Below is a small trained network, with its code and all its weights. Each question gives an input and a class and asks what happens when units are switched off, that is, made to give their printed mean instead of their output.

import numpy as np


def w(rows, s, z=0):
    codes = np.array(rows[::2]) - 128.0
    scale = np.full(codes.shape[1], s)
    scale[-1] = z or s
    return codes * scale


def f(y):
    return np.maximum(y, 0)


def log_softmax(a):
    a = a - a.max(-1, keepdims=True)
    return a - np.log(np.exp(a).sum(-1, keepdims=True))


def net(x, mask):
    res = np.array(x, float).reshape(1, 3) / 4 @ E
    y = f(res @ A[0][:, :-1].T + A[0][:, -1])
    res = res + np.where(mask, y, B[0][:, -1]) @ B[0][:, :-1]
    return log_softmax(res[-1] @ U[:, :-1].T + U[:, -1])


A, B = {}, {}
E = w([
[141,70,28,65,91,97,168],'x0',
[9,103,87,90,184,172,86],'x1',
[100,229,125,73,61,164,119],'x2',
],0.013)
A[0] = w([
[107,122,167,129,102,113,190,107],'n1',
[109,202,124,87,47,184,133,101],'n2',
[149,149,120,105,119,138,99,253],'n3',
[114,190,208,183,159,168,89,101],'n4',
[43,112,105,79,166,154,97,92],'n5',
[198,150,150,162,56,69,143,100],'n6',
[135,173,136,81,107,150,102,81],'n7',
[112,83,50,101,66,113,181,112],'n8',
[174,139,132,176,108,103,169,155],'n9',
[213,139,159,148,94,117,201,104],'n10',
[127,151,150,164,136,144,92,93],'n11',
[130,109,43,55,78,71,160,102],'n12',
[145,72,61,40,95,98,194,92],'n13',
[119,153,138,86,113,138,132,92],'n14',
[37,101,107,92,159,174,84,78],'n15',
[171,167,151,134,52,90,147,124],'n16',
[57,107,108,89,188,187,96,184],'n17',
[115,198,107,102,73,182,128,131],'n18',
[103,151,200,182,169,155,121,98],'n19',
[108,215,127,69,76,131,110,103],'n20',
[124,151,91,117,189,141,109,86],'n21',
[162,8,137,198,228,97,130,96],'n22',
],0.014,0.02)
B[0] = w([
[127,113,138,112,126,130,106,138],'n1',
[76,92,109,74,141,75,113,194],'n2',
[141,154,111,251,57,115,184,249],'n3',
[122,184,197,100,178,133,165,216],'n4',
[169,112,117,133,153,165,76,182],'n5',
[169,115,109,104,140,179,73,211],'n6',
[119,93,127,85,180,102,122,151],'n7',
[144,170,173,129,161,128,147,194],'n8',
[143,120,119,168,109,146,107,209],'n9',
[144,105,118,135,152,175,78,211],'n10',
[140,150,149,124,165,118,121,153],'n11',
[126,184,166,117,165,119,132,199],'n12',
[135,158,192,105,164,133,157,203],'n13',
[115,98,131,82,142,115,119,142],'n14',
[162,107,117,121,144,176,82,181],'n15',
[154,105,116,149,135,150,76,201],'n16',
[150,130,115,181,112,169,105,229],'n17',
[78,97,102,116,133,89,128,193],'n18',
[121,178,158,101,167,135,152,191],'n19',
[113,106,105,91,143,79,122,189],'n20',
[132,107,117,86,157,157,127,138],'n21',
[64,89,92,81,124,34,118,247],'n22',
],0.016,0.02)
U = w([
[188,102,80,149,131,205,44,97],'0',
[147,183,252,124,157,111,169,125],'1',
[91,80,53,105,129,12,108,100],'2',
[161,161,73,253,36,111,197,254],'3',
[179,118,141,94,86,172,185,100],'4',
[122,114,138,105,62,114,149,104],'5',
],0.014,0.012)

Each question gives the input, the list of numbers given to net, and the class t.
The units are the neurons (one row each of A and B). Each row of codes is followed by its name. A weight is (code - 128) times the scale printed after its matrix; where a second scale follows, it is the last column's (A, B and U).
mask holds one flag per neuron, in row order. A switched-off neuron (its flag False) gives its mean, the last column of its row in B, instead of its output. The means were averaged over made-up inputs and are rounded, as every weight is.
A unit's drop is (log p(t) with every unit on - log p(t) with that unit switched off) / (log p(t) with every unit on - log p(t) with every unit switched off).
most important unit: the unit with the biggest drop
top k neurons: the k neurons with the biggest drops, biggest first
drop of u: that unit's drop, to one decimal
input [-3,3,-2], class 3: most important unit => n6
input [-7,-3,-8], class 2: top 3 neurons => (n22 n13 n8)
input [5,5,3], class 0: top 4 neurons => (n5 n4 n15 n17)
input [2,7,-7], class 0: top 4 neurons => (n17 n15 n5 n2)
input [2,6,-5], class 0: top 2 neurons => (n17 n15)
input [6,-2,-6], class 1: top 2 neurons => (n13 n8)
input [-7,-8,-1], class 0: top 2 neurons => (n6 n10)
input [5,7,-7], class 0: top 3 neurons => (n17 n15 n5)
input [1,1,4], class 2: top 3 neurons => (n2 n20 n18)
input [-1,4,5], class 2: top 2 neurons => (n2 n18)
input [1,3,-1], class 3: top 3 neurons => (n6 n10 n16)
input [-5,3,-6], class 2: top 4 neurons => (n22 n13 n8 n12)
input [7,2,-7], class 1: top 3 neurons => (n13 n8 n12)
input [1,-1,2], class 3: most important unit => n22
input [-1,-1,-4], class 2: top 3 neurons => (n22 n17 n3)
input [8,4,-8], class 1: top 2 neurons => (n13 n8)
input [7,-7,8], class 2: top 2 neurons => (n2 n18)
input [8,-4,1], class 1: drop of n17 => 0.0
input [4,3,-4], class 1: drop of n13 => 0.6
input [-5,5,-8], class 2: drop of n22 => 5.5
input [5,-3,-1], class 1: drop of n13 => 0.1
input [8,-1,-6], class 1: most important unit => n13
